Here is a tiny trained network, its code and every weight. The questions are about switching its units off for an input and a target symbol, where a switched-off unit gives its printed mean instead of its output.

import numpy as np


def w(rows, s, z=0):
    codes = np.array(rows[::2]) - 128.0
    scale = np.full(codes.shape[1], s)
    scale[-1] = z or s
    return codes * scale


def norm(h):
    return h / np.sqrt((h * h).mean(-1, keepdims=True) + 1e-5)


def f(y):
    return np.maximum(y, 0)


def softmax(a):
    e = np.exp(a - a.max(-1, keepdims=True))
    return e / e.sum(-1, keepdims=True)


def log_softmax(a):
    a = a - a.max(-1, keepdims=True)
    return a - np.log(np.exp(a).sum(-1, keepdims=True))


def net(x, mask):
    ids = ['αβγδζηθλμξπστφψ'.index(c) for c in x.split()]
    T = len(ids)
    res = E[ids] + P[:T]
    u = 0
    for l in range(2):
        r = norm(res)
        for j in range(3):
            rows = slice(4 * j, 4 * j + 4)
            q, k, v = (r @ M[l][rows].T for M in (Q, K, V))
            z = softmax(np.where(np.tri(T) > 0, q @ k.T / 4**0.5, -1e9)) @ v
            o = O[l][rows]
            res = res + np.where(mask[u + j], z, o[:, -1]) @ o[:, :-1]
        u += 3
        y = f(norm(res) @ A[l][:, :-1].T + A[l][:, -1])
        res = res + np.where(mask[u : u + 8], y, B[l][:, -1]) @ B[l][:, :-1]
        u += 8
    return log_softmax(norm(res)[-1] @ U[:, :-1].T + U[:, -1])


Q, K, V, O, A, B = {}, {}, {}, {}, {}, {}
E = w([
[81,254,137,106,171,123,111,239],'α',
[87,228,138,134,195,103,125,180],'β',
[74,161,103,116,86,189,155,148],'γ',
[138,142,67,143,66,157,127,182],'δ',
[89,164,166,93,165,172,95,182],'ζ',
[58,168,101,101,72,186,125,136],'η',
[23,135,226,162,139,47,114,68],'θ',
[167,149,43,132,44,130,82,147],'λ',
[222,121,119,178,116,51,38,134],'μ',
[100,105,119,208,104,193,165,69],'ξ',
[133,192,69,58,116,142,121,88],'π',
[59,177,58,143,90,59,228,99],'σ',
[144,121,147,117,172,171,196,167],'τ',
[125,191,102,84,176,135,54,73],'φ',
[110,178,22,193,140,34,103,138],'ψ',
],0.018)
P = w([
[172,247,166,180,81,190,170,194],'0',
[156,227,147,172,95,184,152,189],'1',
[146,209,133,169,105,177,141,180],'2',
[135,184,126,157,109,165,136,183],'3',
[128,167,119,150,116,156,131,180],'4',
[122,149,113,143,121,147,129,176],'5',
[118,134,108,136,126,136,125,172],'6',
[114,121,100,134,132,124,120,168],'7',
[108,110,95,127,134,109,119,166],'8',
[103,99,82,122,140,98,114,161],'9',
[96,91,83,120,147,86,112,160],'10',
[87,82,76,117,151,72,113,159],'11',
],0.013)
Q[0] = w([
[112,142,144,118,160,89,104,165],'L0H1',
[95,87,114,156,121,74,150,99],'L0H1',
[150,125,119,96,174,107,140,102],'L0H1',
[83,183,3,127,37,139,127,170],'L0H1',
[128,153,106,119,147,98,113,103],'L0H2',
[142,134,116,137,148,118,171,117],'L0H2',
[132,161,159,143,178,119,86,147],'L0H2',
[68,185,30,153,25,113,108,143],'L0H2',
[166,145,159,121,184,120,136,102],'L0H3',
[95,91,68,165,86,128,137,129],'L0H3',
[124,152,121,121,156,119,123,178],'L0H3',
[117,168,110,120,122,158,135,164],'L0H3',
],0.019)
K[0] = w([
[118,191,148,103,93,7,8,93],'L0H1',
[88,125,122,173,53,89,141,146],'L0H1',
[165,163,202,133,63,82,159,201],'L0H1',
[103,4,68,89,183,101,132,109],'L0H1',
[128,205,96,152,93,34,121,99],'L0H2',
[140,179,120,170,197,100,175,98],'L0H2',
[183,204,160,69,184,166,80,154],'L0H2',
[117,23,57,80,166,80,125,65],'L0H2',
[148,178,194,172,95,143,129,88],'L0H3',
[47,43,112,133,166,105,141,108],'L0H3',
[110,172,40,51,136,149,83,112],'L0H3',
[147,83,99,67,207,135,144,89],'L0H3',
],0.012)
V[0] = w([
[208,156,111,142,177,150,254,80],'L0H1',
[115,161,154,132,189,110,85,91],'L0H1',
[177,157,106,134,223,131,179,45],'L0H1',
[120,91,151,206,204,167,173,169],'L0H1',
[93,135,101,172,119,43,166,112],'L0H2',
[196,175,137,103,126,106,136,84],'L0H2',
[115,65,206,83,153,125,151,205],'L0H2',
[108,148,101,46,80,170,168,188],'L0H2',
[129,189,121,181,137,154,92,105],'L0H3',
[74,117,135,171,76,129,34,117],'L0H3',
[205,85,113,43,180,103,168,45],'L0H3',
[149,176,134,147,63,103,121,89],'L0H3',
],0.0065)
O[0] = w([
[89,29,53,191,202,134,164,104,111],'L0H1',
[147,166,120,142,154,97,78,150,120],'L0H1',
[107,144,83,152,147,217,138,41,95],'L0H1',
[124,5,135,136,114,158,113,143,122],'L0H1',
[103,132,124,164,153,155,153,53,141],'L0H2',
[142,28,118,124,253,209,71,159,125],'L0H2',
[68,184,105,122,180,94,128,195,55],'L0H2',
[166,79,136,73,111,99,243,96,176],'L0H2',
[118,188,206,131,139,139,149,59,190],'L0H3',
[77,135,102,191,117,120,46,145,140],'L0H3',
[120,121,63,70,113,179,159,85,1],'L0H3',
[91,171,100,164,196,95,153,83,158],'L0H3',
],0.0058,0.0082)
A[0] = w([
[85,130,94,140,108,219,86,136,162],'L0N1',
[110,174,2,83,119,218,161,195,94],'L0N2',
[159,111,120,139,180,70,162,202,73],'L0N3',
[53,131,135,75,166,190,160,189,214],'L0N4',
[144,132,38,129,60,221,59,171,25],'L0N5',
[110,217,145,115,222,66,63,183,109],'L0N6',
[105,132,99,198,31,74,174,132,70],'L0N7',
[54,144,133,132,148,105,100,173,7],'L0N8',
],0.0074,0.0018)
B[0] = w([
[172,51,64,128,164,171,131,39,163],'L0N1',
[121,150,143,120,143,51,193,96,202],'L0N2',
[127,203,125,108,164,170,137,123,175],'L0N3',
[224,157,127,139,56,117,196,132,187],'L0N4',
[126,105,213,105,174,122,244,27,181],'L0N5',
[149,64,128,62,156,187,199,111,254],'L0N6',
[109,180,97,97,67,254,98,155,226],'L0N7',
[181,167,184,137,102,110,127,142,169],'L0N8',
],0.0087,0.0072)
Q[1] = w([
[131,20,152,218,173,149,68,168],'L1H1',
[157,89,155,112,213,107,167,20],'L1H1',
[173,149,86,123,96,170,114,51],'L1H1',
[117,154,240,101,153,144,165,172],'L1H1',
[215,167,77,114,114,102,122,133],'L1H2',
[206,132,134,21,138,122,187,160],'L1H2',
[65,114,146,120,87,87,130,253],'L1H2',
[82,175,67,144,84,156,201,58],'L1H2',
[194,161,183,70,140,122,134,187],'L1H3',
[163,139,79,69,183,105,154,89],'L1H3',
[105,93,213,177,218,97,87,123],'L1H3',
[237,203,117,69,145,134,162,94],'L1H3',
],0.015)
K[1] = w([
[158,142,176,159,136,240,127,130],'L1H1',
[116,156,105,181,245,83,184,175],'L1H1',
[141,77,39,154,100,217,138,159],'L1H1',
[151,92,138,103,182,37,71,85],'L1H1',
[172,123,74,94,105,103,101,161],'L1H2',
[172,84,100,11,159,49,116,110],'L1H2',
[177,125,214,109,74,98,211,157],'L1H2',
[48,83,82,120,123,104,114,165],'L1H2',
[147,121,173,117,132,38,105,103],'L1H3',
[101,116,136,90,201,109,120,51],'L1H3',
[171,169,187,182,178,173,167,121],'L1H3',
[135,116,97,91,174,55,77,91],'L1H3',
],0.013)
V[1] = w([
[36,85,175,153,178,153,156,161],'L1H1',
[206,132,149,101,147,150,116,90],'L1H1',
[160,112,137,127,176,155,137,224],'L1H1',
[180,142,9,134,130,221,119,181],'L1H1',
[106,82,130,94,152,214,145,104],'L1H2',
[130,176,113,86,161,96,155,89],'L1H2',
[104,134,121,170,107,44,165,87],'L1H2',
[132,82,222,59,116,96,131,75],'L1H2',
[117,147,157,24,83,208,98,91],'L1H3',
[140,144,159,85,180,173,129,134],'L1H3',
[93,136,139,178,82,96,198,141],'L1H3',
[183,105,187,177,96,83,127,112],'L1H3',
],0.013)
O[1] = w([
[85,118,147,146,82,121,169,141,4],'L1H1',
[253,91,156,82,153,101,118,150,236],'L1H1',
[87,88,99,25,116,174,118,145,105],'L1H1',
[153,129,56,1,121,183,110,117,158],'L1H1',
[103,141,92,232,135,213,127,123,130],'L1H2',
[101,145,140,102,102,107,171,180,251],'L1H2',
[162,156,89,112,95,58,181,125,58],'L1H2',
[202,100,140,201,128,210,233,229,39],'L1H2',
[185,178,164,174,111,238,162,104,240],'L1H3',
[83,148,135,151,187,191,176,136,228],'L1H3',
[105,60,187,177,38,75,199,130,185],'L1H3',
[158,32,46,233,129,70,90,193,218],'L1H3',
],0.0093,0.0038)
A[1] = w([
[69,161,186,119,185,94,69,104,191],'L1N1',
[154,127,160,244,59,152,134,158,155],'L1N2',
[160,83,167,118,132,135,177,108,2],'L1N3',
[77,104,154,117,208,134,148,194,91],'L1N4',
[192,82,104,97,250,109,92,212,206],'L1N5',
[65,200,147,141,78,160,165,114,73],'L1N6',
[150,101,84,78,101,144,182,161,199],'L1N7',
[135,89,82,150,134,149,162,183,181],'L1N8',
],0.013,0.0036)
B[1] = w([
[183,17,185,1,121,158,204,130,154],'L1N1',
[97,124,180,89,162,80,80,75,216],'L1N2',
[179,111,117,102,65,84,178,100,147],'L1N3',
[76,80,96,172,93,96,85,40,163],'L1N4',
[153,155,53,181,160,48,67,143,252],'L1N5',
[111,105,72,154,195,129,95,196,207],'L1N6',
[137,98,105,200,105,97,112,120,204],'L1N7',
[127,109,164,30,138,106,58,57,175],'L1N8',
],0.012)
U = w([
[90,118,116,85,151,118,173,227,151],'α',
[70,55,86,120,207,134,177,143,114],'β',
[122,127,117,154,88,122,131,153,105],'γ',
[130,120,65,159,37,172,117,195,140],'δ',
[169,54,169,112,97,176,109,182,157],'ζ',
[109,224,172,155,58,133,53,159,123],'η',
[97,107,216,186,179,60,139,107,164],'θ',
[224,191,175,169,43,112,58,58,4],'λ',
[172,125,58,176,157,66,56,144,178],'μ',
[108,119,104,213,108,167,71,21,94],'ξ',
[223,183,123,150,136,82,222,116,88],'π',
[53,224,41,168,111,72,168,86,66],'σ',
[173,1,77,145,86,135,199,93,104],'τ',
[129,187,124,147,205,209,132,140,212],'φ',
[107,149,153,23,134,99,107,63,121],'ψ',
],0.0084,0.0041)

Each question gives the input, a string of symbols that net reads in full, and the target symbol t.
The units are the heads (4 rows each of Q, K, V and O) and the neurons (one row each of A and B). Each row of codes is followed by its name. A weight is (code - 128) times the scale printed after its matrix; where a second scale follows, it is the last column's (O, A, B and U).
mask holds one flag per unit, layer by layer, with each layer's heads first. A switched-off unit (its flag False) gives its mean, the last column of its rows in O or B, instead of its output. The means were averaged over made-up inputs and are rounded, as every weight is.
A unit's drop is (log p(t) with every unit on - log p(t) with that unit switched off) / (log p(t) with every unit on - log p(t) with every unit switched off).
k most important neurons: the k neurons with the biggest drops, biggest first
top k neurons in layer l: the k neurons of layer l with the biggest drops, biggest first
heads that matter: for each layer, one digit per head in row order, 1 if its drop is at least 0.15 and else 0, layers parted by /
input γ τ σ φ θ ξ ξ ζ, target θ: heads that matter => 010 / 100
input π λ η δ α δ, target δ: heads that matter => 110 / 100
input θ α π γ μ τ μ δ δ μ φ η, target φ: heads that matter => 000 / 001
input γ α π ζ η τ μ τ η, target τ: heads that matter => 100 / 000
input δ φ δ θ τ δ δ α λ β, target θ: 2 most important neurons => L0N7, L1N2
input δ γ γ ξ β, target β: heads that matter => 000 / 101
input σ δ μ σ λ π α ξ β λ, target ξ: top 4 neurons in layer 0 => L0N5, L0N6, L0N7, L0N4
input θ ψ δ δ ψ ξ μ η π μ γ ξ, target ξ: heads that matter => 100 / 000
input δ μ μ ζ δ φ μ λ, target φ: top 2 neurons in layer 0 => L0N5, L0N1
input ξ τ δ η π ξ ζ λ φ θ τ, target θ: 2 most important neurons => L0N6, L1N2
input σ ψ μ η φ ζ ζ δ, target ζ: 2 most important neurons => L0N7, L1N5
input ξ δ γ θ η γ, target θ: heads that matter => 000 / 100
input β ψ π τ α ξ δ ψ τ ξ τ, target π: most important neuron => L0N4
input μ λ η ξ η, target ξ: 2 most important neurons => L0N6, L0N5
input η π η δ γ ξ ζ δ, target ξ: heads that matter => 100 / 010
input θ δ δ μ γ β σ δ τ θ ζ δ, target θ: heads that matter => 100 / 100
input μ μ π δ, target π: top 2 neurons in layer 0 => L0N2, L0N5
input δ α β α β η, target η: top 2 neurons in layer 1 => L1N2, L1N6
input τ π δ ψ σ τ γ, target τ: heads that matter => 101 / 000
input η β θ τ, target θ: heads that matter => 000 / 100
input τ β σ μ γ, target σ: heads that matter => 100 / 110
input θ μ μ α ξ γ, target ξ: top neuron in layer 0 => L0N1
input δ δ γ η δ γ λ θ δ θ η, target θ: 2 most important neurons => L0N5, L1N2
input ζ φ ξ σ δ μ μ α δ ζ π, target π: 2 most important neurons => L0N7, L0N2
input δ μ β λ ψ θ α σ φ η η λ, target λ: 2 most important neurons => L0N6, L0N7
input τ η μ β τ β η ζ η δ, target η: top 2 neurons in layer 0 => L0N7, L0N6
input μ ξ β ξ μ τ β τ τ τ α ξ, target ξ: top 2 neurons in layer 0 => L0N6, L0N7
input η μ η μ τ ζ δ, target τ: heads that matter => 100 / 100
input π δ τ σ δ, target τ: top 2 neurons in layer 1 => L1N5, L1N2
input α ζ δ λ π ψ, target ψ: heads that matter => 000 / 010
